[[117 132 124 132 131 130 135 117]
 [134 130 135 132 144 124 134 143]
 [131 127 139 133 135 127 127 136]
 [138 122 135 129 127 131 134 126]
 [104 136 139 139 125 125 102 130]]
|
[[104 136 139 139 125 125 102 130]
 [117 132 124 132 131 130 135 117]
 [134 130 135 132 144 124 134 143]
 [131 127 139 133 135 127 127 136]
 [138 122 135 129 127 131 134 126]]

[[142 127 121 134 149 108 128 138 143 154 116 117 111 128]
 [145 124 113 116 149 123 137 130 130 134 118 110 115 123]
 [123 133 120 113 142 128 127 124 104 133 157 122 127 126]
 [111 136 135 128 158 137 118 137 106 131 151 116 123 130]]
|
[[111 136 135 128 158 137 118 137 106 131 151 116 123 130]
 [123 133 120 113 142 128 127 124 104 133 157 122 127 126]
 [142 127 121 134 149 108 128 138 143 154 116 117 111 128]
 [145 124 113 116 149 123 137 130 130 134 118 110 115 123]]

[[120 130 134 113 110 142 118 131 119 114]
 [140 132 135 122 109 125 120 139 126 121]
 [131 112 129 132 114 124 132 141 113 150]]
|
[[140 132 135 122 109 125 120 139 126 121]
 [120 130 134 113 110 142 118 131 119 114]
 [131 112 129 132 114 124 132 141 113 150]]

[[130 132 124 133]
 [103 120 116 124]
 [122 140 132 139]
 [157 152 138 130]
 [115 136 142 130]
 [113 112 152 117]
 [131 126 137 139]
 [113 123 125 136]]
|
[[157 152 138 130]
 [122 140 132 139]
 [115 136 142 130]
 [130 132 124 133]
 [131 126 137 139]
 [113 123 125 136]
 [103 120 116 124]
 [113 112 152 117]]

[[118 127 128 131 124 129 129 128 131 126 127 123 127 127 129 124]
 [126 131 125 125 129 126 127 129 126 122 130 130 127 126 130 129]
 [130 129 128 125 129 127 126 128 127 128 129 127 130 129 128 130]
 [133 133 125 127 132 125 125 128 126 127 130 130 131 127 126 133]
 [106 126 129 129 120 127 131 132 131 120 128 123 125 123 130 116]
 [144 130 128 126 133 129 128 124 126 135 127 131 130 130 127 136]]
|
[[133 133 125 127 132 125 125 128 126 127 130 130 131 127 126 133]
 [126 131 125 125 129 126 127 129 126 122 130 130 127 126 130 129]
 [144 130 128 126 133 129 128 124 126 135 127 131 130 130 127 136]
 [130 129 128 125 129 127 126 128 127 128 129 127 130 129 128 130]
 [118 127 128 131 124 129 129 128 131 126 127 123 127 127 129 124]
 [106 126 129 129 120 127 131 132 131 120 128 123 125 123 130 116]]

[[116 111 130 117]
 [157 142 111 141]
 [147 147 118 143]
 [132 148 101 110]
 [148 141 107 133]]
|
[[132 148 101 110]
 [147 147 118 143]
 [157 142 111 141]
 [148 141 107 133]
 [116 111 130 117]]
---
[[127 141 133 150]
 [114 132 126 108]
 [118 127 139 117]
 [136 129 143 155]]
|
[[141 133]
 [132 126]]

[[119 138 129 124 123]
 [136 120 128 132 135]
 [131 128 134 123 122]
 [127 134 146 112 107]]
|
[[138 129]
 [120 128]]

[[138 121 104 116]
 [121 110 124 109]]
|
[[121 104]
 [110 124]]

[[116 140 126 128 128]
 [135 122 130 128 127]
 [151 107 138 126 125]]
|
[[140 126]
 [122 130]]

[[122 138 134]
 [145 113 134]
 [126 136 138]
 [107 149 119]]
|
[[138 134]
 [113 134]]

[[129 107 149]
 [144 116 142]]
|
[[107 149]
 [116 142]]

[[135 138 139 124 138]
 [135 132 138 132 139]
 [128 148 137 103 129]
 [134 133 139 127 140]
 [132 116 126 148 133]]
|
[[138 139]
 [132 138]]

[[124 132 136 131 128]
 [115 133 156 125 130]]
|
[[132 136]
 [133 156]]
---
[[110 101]
 [113 100]]
|
[[113 100]
 [110 101]]

[[129 134 138 116 120 120 128 137]
 [145 144 109 136 130 107 142 140]
 [122 122 145 119 136 135 125 119]
 [107 124 137 119 113 155 125 116]
 [133 128 124 125 136 110 117 127]]
|
[[145 144 109 136 130 107 142 140]
 [133 128 124 125 136 110 117 127]
 [129 134 138 116 120 120 128 137]
 [122 122 145 119 136 135 125 119]
 [107 124 137 119 113 155 125 116]]

[[113 129 132 125 118 126 127 135 124 126 113 116]
 [136 121 139 133 131 137 152 129 124 130 138 133]
 [116 129 136 132 128 136 116 138 112 137 136 128]
 [142 114 114 137 129 125 121 115 122 128 133 117]
 [125 129 126 115 134 130 120 125 143 127 113 145]]
|
[[142 114 114 137 129 125 121 115 122 128 133 117]
 [136 121 139 133 131 137 152 129 124 130 138 133]
 [125 129 126 115 134 130 120 125 143 127 113 145]
 [116 129 136 132 128 136 116 138 112 137 136 128]
 [113 129 132 125 118 126 127 135 124 126 113 116]]

[[124 129 129 127 128 125 125 134  99 125 125 125 129]
 [130 130 126 127 126 127 130 129 113 128 129 130 128]
 [126 130 127 126 125 126 129 129 111 126 128 130 131]]
|
[[130 130 126 127 126 127 130 129 113 128 129 130 128]
 [126 130 127 126 125 126 129 129 111 126 128 130 131]
 [124 129 129 127 128 125 125 134  99 125 125 125 129]]

[[135 126 121 109 135 143 118 125 132 119]
 [133 131 121 125 139 114 128 143 117 124]
 [132 127 132 125 127 125 128 126 131 132]
 [145 133 132 126 121 122 123 100 121 122]]
|
[[145 133 132 126 121 122 123 100 121 122]
 [135 126 121 109 135 143 118 125 132 119]
 [133 131 121 125 139 114 128 143 117 124]
 [132 127 132 125 127 125 128 126 131 132]]

[[100 130 131 117 146 146 140 122]
 [118 124 139 113 119 102 140 119]]
|
[[118 124 139 113 119 102 140 119]
 [100 130 131 117 146 146 140 122]]
